What each symbol does to the points:
from | σ ε π λ δ
putu | pabe nure giki mura situ
vogu | fizu zini fipu luni rutu
teva | sopi nede fego soku ligo
ligo | rova soku viti vogu kufa
sibe | side tobe bepi pese lido
pabe | dogi pome putu kere suvo
dogi | gomi zamo pabe pedu muna
gebu | tuku giki sopi loko zade
liri | nede teva kasi ligo sona
tepo | fipu buna rika dogi pome
zini | samu fizu kufa rina luni
pese | kifo leda foru tuku giki
rosu | mura situ zade bepi kiru
suvo | muna kere situ tobe sibe
rifa | tobe sibe kiru lido foru
sona | soku ligo fipo kufa fipu
zade | rosu loko rova tomo samu
kasi | liri fego fuge viti fipo
gopi | foru kito vubu sopi nede
zamo | rutu gomi pome fuge pedu
viti | ligo sona kazu fipu buna
fizu | tomo samu vogu vubu rina
rika | tepo dure leda pabe nure
kifo | dure rika pese nure putu
fipu | vogu kufa tepo gomi zamo
nugu | fego kasi pedu fipo kazu
rutu | rina luni zamo kasi nugu
soku | zesi rova sona zini vogu
mura | kere suvo rosu sibe rifa
zesi | loko zade soku samu fizu
giki | putu tuku gubo rosu loko
sopi | gebu gubo teva zesi rova
samu | kiru tomo zini rado vubu
rina | rado vubu rutu liri fego
sova | kazu zudi tobe rika kifo
gomi | luni rutu dogi nugu fuge
lido | leda pese kito giki gebu
buna | kufa fipu dure zamo dogi
kiru | rifa bepi samu kito gopi
side | zudi sova sibe kifo leda
tomo | bepi kiru fizu gopi rado
kito | lido foru rado gubo sopi
fuge | kasi nugu muna kazu zudi
luni | vubu rina gomi fego kasi
kufa | zini vogu buna rutu gomi
pedu | nugu fuge kere zudi sova
rado | kito gopi rina nede teva
fego | teva liri nugu sona viti
gubo | giki gebu nede zade zesi
vubu | gopi rado luni teva liri
bepi | sibe rifa tomo foru kito
fipo | sona viti zudi buna tepo
loko | situ rosu zesi kiru tomo
muna | fuge pedu suvo sova side
situ | suvo mura loko rifa bepi
tuku | nure putu gebu situ rosu
foru | pese lido gopi gebu gubo
zudi | fipo kazu side dure rika
kazu | viti fipo sova tepo dure
nure | pome pabe tuku suvo mura
tobe | sova side rifa leda pese
nede | gubo sopi liri rova soku
leda | rika kifo lido putu tuku
dure | buna tepo kifo pome pabe
pome | zamo dogi nure muna kere
rova | zade zesi ligo fizu zini
kere | pedu muna mura side tobe

The rows follow the links: the fewer symbols apart two points are, the more alike their rows tend to be.

Each row is also shifted at random along 2 hidden directions that mean nothing.

Name the point of each row.
[8, -29, 7, -18, 12, 0, 3, -61, 30, 27, 1, -18, -7, 32, -20, 30, -33, 18, -7, 26, -33, -55, -58, -27, 15, -5, 48, 18, 1, 13, 38, -15, 67, 9, -62]; point tobe
[-160, 10, 23, -31, 18, 67, -2, -32, 22, 19, -13, 9, 2, 8, -41, 10, -11, 41, 12, 16, 38, 40, -66, -28, -53, -48, 37, 9, 22, 19, 52, -24, 73, 39, -18]; point lido
[-109, -19, 38, 8, 18, 55, -7, 2, 9, 6, -25, -9, -6, 31, 2, 31, -53, 29, 15, -7, -12, -7, -38, -7, 17, -16, 76, -20, 39, 5, 5, 29, 44, -7, -29]; point loko
[57, -13, 36, -12, 17, 85, -3, 8, 8, 19, -25, -3, -1, 25, -19, 19, -30, 40, 30, -1, 28, 40, -46, -14, -23, -40, 65, -17, 38, 2, 29, 13, 54, 9, -6]; point giki
[196, -84, 7, -40, -13, 81, 9, -13, 23, 58, 37, -41, 1, 58, -56, 4, -52, -21, 43, 13, 2, 2, -64, -32, -31, -6, 31, -41, 1, -30, 63, -18, 45, 10, -21]; point pese
[-39, -10, 12, -23, 13, 22, -3, -67, 33, 14, 14, -11, -4, 22, -25, 21, -46, 3, -15, 32, -24, -54, -72, -39, -19, 2, 26, 5, -3, 18, 41, -23, 59, 29, -67]; point putu
[-2, -23, -42, 2, -15, -103, 20, -2, -5, 23, 1, -10, 0, -2, 7, -8, 66, -6, -10, 12, -14, -22, 55, 26, 60, 5, -32, 45, -34, -9, -14, -14, -24, -27, 22]; point buna
[47, 25, -28, 18, -10, -80, 7, 24, -22, -10, -16, 15, 4, -32, 27, -15, 71, 10, -13, -6, 12, 19, 71, 34, 32, -6, -40, 37, -17, 2, -31, 1, -41, -22, 42]; point gomi
[-80, 65, 34, 31, 19, 56, -22, 58, -29, -58, -31, 38, 2, -38, 35, -3, -7, 20, 5, -37, 36, 65, 25, 19, -29, -10, 8, -29, 39, 11, -40, 40, -33, 3, 37]; point nede
[65, 35, 13, 1, 29, -31, -2, -52, 21, -1, -47, 22, 1, -5, -1, 28, 20, 64, -26, 18, -1, -17, -30, -9, 21, -38, 46, 53, 16, 42, 13, -8, 66, 11, -37]; point side
[78, -10, 31, -21, 11, 87, -4, -7, 15, 13, -8, -3, 1, 19, -30, 12, -35, 25, 23, 4, 27, 35, -60, -24, -45, -30, 44, -20, 27, 5, 37, -2, 54, 25, -15]; point rifa
[-6, -10, -40, -5, -27, -35, 11, 27, -16, 2, 42, -7, 4, -19, 0, -40, 35, -50, 4, -4, 13, 13, 51, 19, -17, 30, -85, -4, -36, -28, -10, -20, -72, -6, 44]; point sona
[-76, -8, 8, 29, -3, -4, 1, 65, -26, -7, -27, 0, -2, 0, 35, 4, 13, 4, 19, -34, 3, 29, 56, 36, 43, -5, 17, -17, 17, -15, -43, 44, -39, -39, 42]; point teva
[-70, -4, 29, 2, 1, 93, -16, 26, -3, -19, 22, -4, -4, 12, 3, 0, -72, -29, 18, -19, -3, 6, -28, -15, -44, 24, 12, -64, 20, -14, -2, 22, -16, 8, -7]; point gopi
[49, -32, 8, -27, 5, 43, 0, -49, 31, 25, 22, -17, -1, 35, -32, 16, -53, -8, 1, 24, -18, -36, -72, -34, -24, 7, 23, -13, -2, 2, 43, -19, 51, 25, -54]; point mura
[41, 15, -6, 38, -12, -33, -10, 43, -24, -44, 13, 3, -4, -18, 51, -16, -9, -49, -14, -27, -36, -30, 61, 29, 31, 54, -35, -28, -9, -13, -64, 35, -82, -28, 18]; point ligo
[-72, -42, 28, -3, -3, 79, -8, 15, 6, 5, 18, -22, -7, 36, -8, 9, -77, -28, 24, -12, -20, -16, -38, -16, -11, 22, 39, -58, 17, -19, 5, 21, 6, -6, -20]; point zade
[-63, 31, -33, 5, -8, -78, 8, 14, -17, -5, -10, 17, 5, -39, 12, -22, 81, 5, -12, 1, 26, 31, 58, 27, 13, -11, -57, 42, -22, 3, -17, -14, -36, -11, 45]; point fipu
[-5, 1, -40, -3, -14, -90, 10, -45, 11, 5, 30, -6, 1, -11, 0, -13, 29, -31, -39, 29, -29, -56, 15, -2, 14, 33, -59, 36, -46, 7, 3, -33, -17, 5, -19]; point tepo
[-77, 1, -42, 7, -12, -104, 18, -5, -7, 12, -9, 2, 2, -18, 11, -10, 76, 10, -16, 11, -2, -8, 56, 24, 46, -4, -38, 53, -29, 3, -17, -16, -21, -21, 23]; point fipo
[-28, -32, -52, -14, -20, -100, 20, -40, 11, 29, 33, -22, 2, 3, -10, -12, 42, -29, -21, 25, -31, -56, 21, 3, 34, 24, -51, 38, -49, -9, 11, -36, -17, -8, -7]; point kazu
[-5, 14, -35, -1, -15, -60, 13, 26, -22, -2, 0, 10, 4, -31, 5, -29, 73, -6, -3, -2, 29, 37, 60, 23, 2, -8, -64, 24, -26, -6, -13, -17, -45, -10, 59]; point viti
[-33, -14, -43, 1, -21, -93, 19, 11, -14, 26, -7, -2, 1, -12, 2, -12, 81, 7, -1, 7, 10, 11, 60, 29, 45, -14, -39, 44, -32, -10, -7, -17, -25, -25, 42]; point nugu
[-110, -22, 34, 5, 6, 71, -11, 2, 6, -5, 4, -13, -7, 28, 3, 17, -74, -10, 14, -9, -24, -23, -38, -14, -3, 16, 51, -45, 26, -6, -3, 27, 16, 0, -31]; point gubo
[91, 31, 34, -6, 23, 56, -20, -44, 22, -28, 5, 11, -5, 3, -7, 15, -61, 4, -21, 10, -15, -32, -68, -35, -42, 11, 28, -14, 18, 26, 19, -2, 42, 37, -60]; point sibe

In each set, the symbols that take the first to the second take the third to the fourth, perhaps in another order. Give the fourth.
Answer with the point's name.
[-84, -51, -1, -7, -18, 44, 15, 75, -22, 33, -3, -18, 4, 20, -12, -9, 16, 6, 55, -26, 42, 76, 34, 24, 3, -28, 10, -31, 14, -37, 2, 18, -22, -23, 64]
to [132, 18, -22, 17, -22, -25, 2, 44, -25, -28, 28, 6, 3, -29, 23, -29, 18, -51, -5, -20, 2, 13, 64, 22, -7, 40, -71, -20, -24, -21, -41, 6, -83, -10, 42]
as [-44, -39, 35, 10, 6, 62, -7, 13, 6, 12, -15, -17, -6, 42, 2, 31, -67, 10, 23, -14, -20, -16, -31, -8, 23, -3, 77, -39, 35, -7, -1, 34, 31, -16, -25]
to fizu

[-48, 30, 21, 42, 12, 12, -11, 68, -32, -38, -42, 21, 0, -19, 44, 4, 5, 16, 12, -39, 13, 38, 54, 37, 30, -8, 24, -18, 32, -2, -54, 51, -40, -29, 40]
to [-43, -32, 5, 22, -12, 2, 9, 75, -28, 5, -17, -12, -1, 14, 25, -1, 9, -2, 35, -32, 4, 32, 57, 39, 50, -4, 21, -25, 13, -25, -36, 39, -34, -42, 50]
as [-168, 9, -1, 32, -1, -32, -4, 37, -19, -24, -14, 4, -4, -12, 41, 2, 13, -7, -3, -24, -14, -6, 53, 26, 46, 17, -1, -5, 5, -4, -47, 32, -45, -32, 21]
to rina

[-193, 21, -16, 18, -12, -54, -1, 8, -14, -31, 18, 7, -2, -23, 32, -16, 10, -39, -23, -7, -25, -28, 44, 14, 16, 45, -52, -2, -21, -4, -40, 6, -63, -13, 7]
to [12, -32, -44, 6, -24, -102, 21, 0, -5, 30, 5, -16, 0, 2, 6, -7, 63, -11, -8, 13, -17, -21, 56, 25, 62, 1, -30, 38, -34, -10, -10, -12, -25, -32, 24]
as [11, -24, 43, 5, 16, 69, -6, 16, 4, 11, -35, -6, -2, 32, 0, 31, -42, 40, 29, -13, 3, 19, -34, -5, 14, -32, 88, -23, 46, 1, 9, 34, 47, -10, -15]
to nede

[-70, 2, -45, -6, -18, -75, 17, 15, -14, 17, 3, 5, 7, -23, -4, -25, 87, 0, -1, 4, 31, 33, 57, 24, 11, -13, -59, 42, -29, -5, -2, -25, -33, -10, 54]
to [146, -2, -32, -32, -11, -35, 13, -36, 11, 23, 28, -5, 3, -8, -31, -20, 40, -12, -10, 29, 16, 2, -8, -14, -32, -6, -54, 30, -32, -2, 36, -49, 8, 24, 0]
as [126, 46, -23, 1, -1, -64, -9, -45, 7, -31, 23, 16, -4, -33, 9, -13, 16, -28, -48, 19, -22, -47, 7, -9, -11, 38, -57, 23, -33, 17, -13, -24, -25, 18, -23]
to tobe

[-84, 22, 50, 20, 27, 59, -17, 3, 6, -19, -45, 10, -4, 11, 16, 36, -52, 43, 5, -11, -5, 1, -37, -6, 13, -21, 85, -13, 48, 22, -9, 38, 48, -2, -31]
to [2, 39, -8, -12, 20, -38, 2, -55, 17, 11, -30, 24, 6, -16, -20, 10, 52, 58, -24, 30, 29, 11, -26, -14, -11, -46, 7, 69, -3, 40, 37, -35, 62, 28, -17]
as [-16, 130, -3, 1, 31, -52, -20, -72, 14, -62, -18, 58, 5, -74, 12, -9, 44, 32, -70, 23, 26, -5, -22, -21, -55, -8, -49, 67, -13, 67, 1, -39, 22, 55, -33]
to fego

[-90, -81, 16, -18, -13, 75, 2, 13, 11, 40, 24, -38, -6, 55, -24, 13, -67, -23, 39, -3, -21, -16, -37, -14, 6, 8, 49, -53, 14, -34, 21, 15, 19, -15, -19]
to [-27, -2, 24, 0, -6, 96, -10, 50, -12, -15, 15, -2, 3, 4, -3, -15, -43, -25, 32, -27, 21, 48, -12, -2, -49, 11, 0, -64, 19, -25, -5, 23, -30, 8, 24]
as [34, 51, -9, 37, -7, -35, -17, 30, -19, -61, 19, 17, -2, -43, 47, -22, 1, -49, -29, -21, -22, -17, 57, 18, 1, 57, -64, -19, -17, -3, -59, 19, -86, -9, 18]
to kasi

[7, 7, 47, 9, 23, 71, -10, 13, 1, -4, -42, 6, -1, 19, 3, 26, -39, 52, 18, -15, 15, 25, -38, -7, 3, -35, 85, -14, 50, 12, 5, 31, 50, 0, -14]
to [-50, -58, 3, -21, -21, 78, 14, 75, -21, 34, 16, -22, 6, 26, -29, -22, -5, -17, 65, -23, 44, 82, 13, 10, -30, -19, 1, -50, 8, -47, 17, 9, -23, -12, 64]
as [-34, -31, -53, -21, -39, -40, 21, 25, -17, 28, 45, -18, 4, -8, -22, -42, 56, -45, 13, 2, 23, 31, 50, 14, -16, 14, -85, 2, -46, -35, 8, -33, -59, -7, 55]
to dogi

[21, -87, -57, -26, -53, -30, 30, 40, -14, 54, 69, -41, 3, 20, -29, -43, 31, -74, 35, 0, 2, 14, 49, 17, 1, 28, -81, -24, -49, -66, 10, -26, -70, -26, 59]
to [-57, 25, -38, 5, -13, -77, 11, 13, -19, -3, -9, 17, 6, -33, 9, -24, 80, 8, -13, 2, 25, 30, 57, 24, 10, -12, -59, 43, -26, 1, -19, -17, -38, -9, 47]
as [48, -8, -9, -22, 10, -33, 11, -47, 19, 40, -29, 3, 5, 8, -28, 13, 42, 57, -5, 30, 18, 8, -28, -9, 12, -48, 28, 57, -1, 24, 41, -29, 72, 11, -15]
to leda

[12, 5, 31, -21, 18, 80, -5, -18, 15, 9, -9, 2, 0, 13, -29, 9, -31, 27, 17, 5, 30, 31, -64, -30, -53, -33, 39, -13, 23, 9, 43, -10, 56, 33, -19]
to [110, 74, 51, 45, 20, 84, -27, 77, -33, -79, -32, 39, -1, -37, 50, -5, -40, 3, 9, -55, 26, 59, 31, 20, -34, 7, 16, -54, 48, 6, -63, 63, -48, 0, 33]
as [-21, -5, 48, 22, 17, 68, -22, 15, 2, -20, -15, -5, -8, 24, 19, 31, -80, 5, 8, -21, -30, -25, -28, -9, 11, 12, 70, -45, 42, -1, -20, 46, 17, -11, -36]
to liri

[-92, -15, -49, -14, -31, -45, 18, 17, -10, 15, 46, -12, 5, -16, -14, -40, 48, -50, 5, 5, 15, 17, 47, 7, -21, 23, -92, 2, -47, -28, 0, -32, -60, -2, 46]
to [118, 72, 1, -1, 26, -33, -6, -43, 8, -22, -32, 37, 4, -37, 3, 5, 41, 51, -35, 20, 26, 13, -16, -11, -21, -29, -6, 55, 3, 48, 9, -22, 34, 31, -17]
as [2, -93, -9, -45, -14, 14, 19, -55, 35, 75, 32, -46, -3, 64, -56, 17, -34, -6, 20, 36, -23, -45, -65, -34, 9, -10, 34, 2, -16, -17, 66, -37, 67, 6, -46]
to sopi

[-156, 10, 12, 2, 0, 52, -2, 57, -22, -3, -10, 8, 6, -12, 1, -15, 7, 10, 28, -24, 44, 75, 19, 15, -28, -24, 1, -27, 20, -15, -6, 15, -18, -4, 49]
to [52, 15, 28, 33, 7, 53, -11, 85, -32, -31, -29, 16, 1, -14, 33, -3, -5, 11, 32, -46, 30, 69, 43, 31, 8, -9, 22, -38, 34, -15, -46, 53, -39, -26, 55]
as [29, -14, 9, -6, 17, -10, -2, -58, 29, 20, -16, -3, -4, 25, -12, 32, -23, 29, -14, 23, -29, -54, -51, -24, 30, -10, 52, 26, 8, 25, 26, -7, 68, 6, -59]
to tobe

[107, 35, 37, 5, 26, 45, -22, -48, 23, -33, -2, 11, -5, -1, 2, 20, -65, 3, -27, 9, -26, -50, -64, -37, -27, 15, 34, -12, 15, 28, 9, 5, 38, 30, -70]
to [-122, 31, 34, -10, 25, 63, -10, -18, 10, 2, -34, 19, 4, 1, -18, 18, -15, 55, 8, 4, 32, 33, -57, -25, -41, -46, 53, 7, 35, 25, 31, -2, 67, 29, -23]
as [26, -87, -63, -28, -39, -97, 37, -14, 8, 67, 42, -47, -1, 33, -25, -15, 52, -36, 9, 26, -27, -39, 34, 12, 57, 13, -42, 27, -53, -36, 21, -38, -17, -30, 18]
to pome

[93, -26, 11, -7, 11, -14, 5, -49, 26, 28, -21, -11, -5, 33, -11, 33, -14, 36, -6, 24, -24, -42, -39, -15, 41, -21, 60, 24, 10, 20, 25, -3, 66, -2, -43]
to [-61, -17, -49, -7, -17, -109, 18, -37, 3, 20, 21, -14, 2, -3, 0, -8, 49, -18, -23, 25, -29, -53, 31, 7, 42, 19, -47, 45, -44, 0, -2, -31, -18, -10, -4]
as [-3, -39, 7, 13, -12, 36, 10, 86, -32, 14, -17, -11, 2, 13, 10, -5, 11, 4, 48, -36, 27, 63, 49, 35, 24, -20, 22, -33, 24, -35, -21, 38, -31, -38, 65]
to foru

